Here is a tiny trained network, its code and every weight. The questions are about switching its units off for an input and a class, where a switched-off unit gives its printed mean instead of its output.

import numpy as np


def w(rows, s, z=0):
    codes = np.array(rows[::2]) - 128.0
    scale = np.full(codes.shape[1], s)
    scale[-1] = z or s
    return codes * scale


def f(y):
    return np.maximum(y, 0)


def log_softmax(a):
    a = a - a.max(-1, keepdims=True)
    return a - np.log(np.exp(a).sum(-1, keepdims=True))


def net(x, mask):
    res = np.array(x, float).reshape(1, 2) / 4 @ E
    y = f(res @ A[0][:, :-1].T + A[0][:, -1])
    res = res + np.where(mask, y, B[0][:, -1]) @ B[0][:, :-1]
    return log_softmax(res[-1] @ U[:, :-1].T + U[:, -1])


A, B = {}, {}
E = w([
[71,194,250,231,60],'x0',
[153,227,110,9,42],'x1',
],0.012)
A[0] = w([
[120,205,97,92,130,215],'n1',
[97,118,179,215,141,181],'n2',
[102,185,151,132,31,198],'n3',
[137,58,113,117,202,158],'n4',
[133,105,245,169,65,253],'n5',
[172,115,70,96,168,169],'n6',
[119,210,183,130,91,172],'n7',
[140,77,81,137,232,168],'n8',
[153,109,124,96,57,147],'n9',
[153,156,54,59,80,202],'n10',
],0.012,0.006)
B[0] = w([
[115,146,166,97,77,203],'n1',
[126,122,123,158,210,237],'n2',
[164,177,155,194,61,222],'n3',
[215,38,15,55,116,213],'n4',
[169,152,114,167,193,251],'n5',
[134,121,170,18,25,216],'n6',
[254,217,163,219,72,212],'n7',
[174,39,73,54,114,232],'n8',
[85,111,176,150,135,173],'n9',
[68,116,179,74,84,242],'n10',
],0.0087,0.016)
U = w([
[196,254,144,159,64,153],'0',
[135,119,100,131,196,164],'1',
[168,104,89,83,79,108],'2',
[134,196,162,167,156,88],'3',
[57,178,197,114,85,184],'4',
[88,175,110,139,114,2],'5',
],0.0096,0.0042)

Each question gives the input, the list of numbers given to net, and the class t.
The units are the neurons (one row each of A and B). Each row of codes is followed by its name. A weight is (code - 128) times the scale printed after its matrix; where a second scale follows, it is the last column's (A, B and U).
mask holds one flag per neuron, in row order. A switched-off neuron (its flag False) gives its mean, the last column of its row in B, instead of its output. The means were averaged over made-up inputs and are rounded, as every weight is.
A unit's drop is (log p(t) with every unit on - log p(t) with that unit switched off) / (log p(t) with every unit on - log p(t) with every unit switched off).
The circuit of an input: a set's keep is (log p(t) with only the set's units on - log p(t) with every unit switched off) / (log p(t) with every unit on - log p(t) with every unit switched off). Starting from all 10 units, units are removed one at a time, each time the one whose removal leaves the highest keep (on an exact tie, the one counted first), for as long as the keep stays at least 0.8.
circuit, biggest first: the units of the circuit, biggest drop first
k most important neurons: the k neurons with the biggest drops, biggest first
drop when u is switched off: that unit's drop, to one decimal
input [8,-6], class 3: circuit, biggest first -> (n2)
input [5,-3], class 3: circuit, biggest first -> (n2; n6)
input [-1,6], class 4: circuit, biggest first -> (n10; n4)
input [-1,2], class 4: 4 most important neurons -> (n4; n7; n8; n5)
input [-2,2], class 4: circuit, biggest first -> (n4; n8; n7)
input [8,-5], class 3: 3 most important neurons -> (n2; n6; n5)
input [6,-8], class 1: 2 most important neurons -> (n2; n3)
input [6,-4], class 3: 2 most important neurons -> (n2; n6)
input [6,-7], class 3: drop when n3 is switched off -> -0.1
input [7,-6], class 3: drop when n2 is switched off -> 0.3
input [-4,4], class 4: drop when n10 is switched off -> 0.2
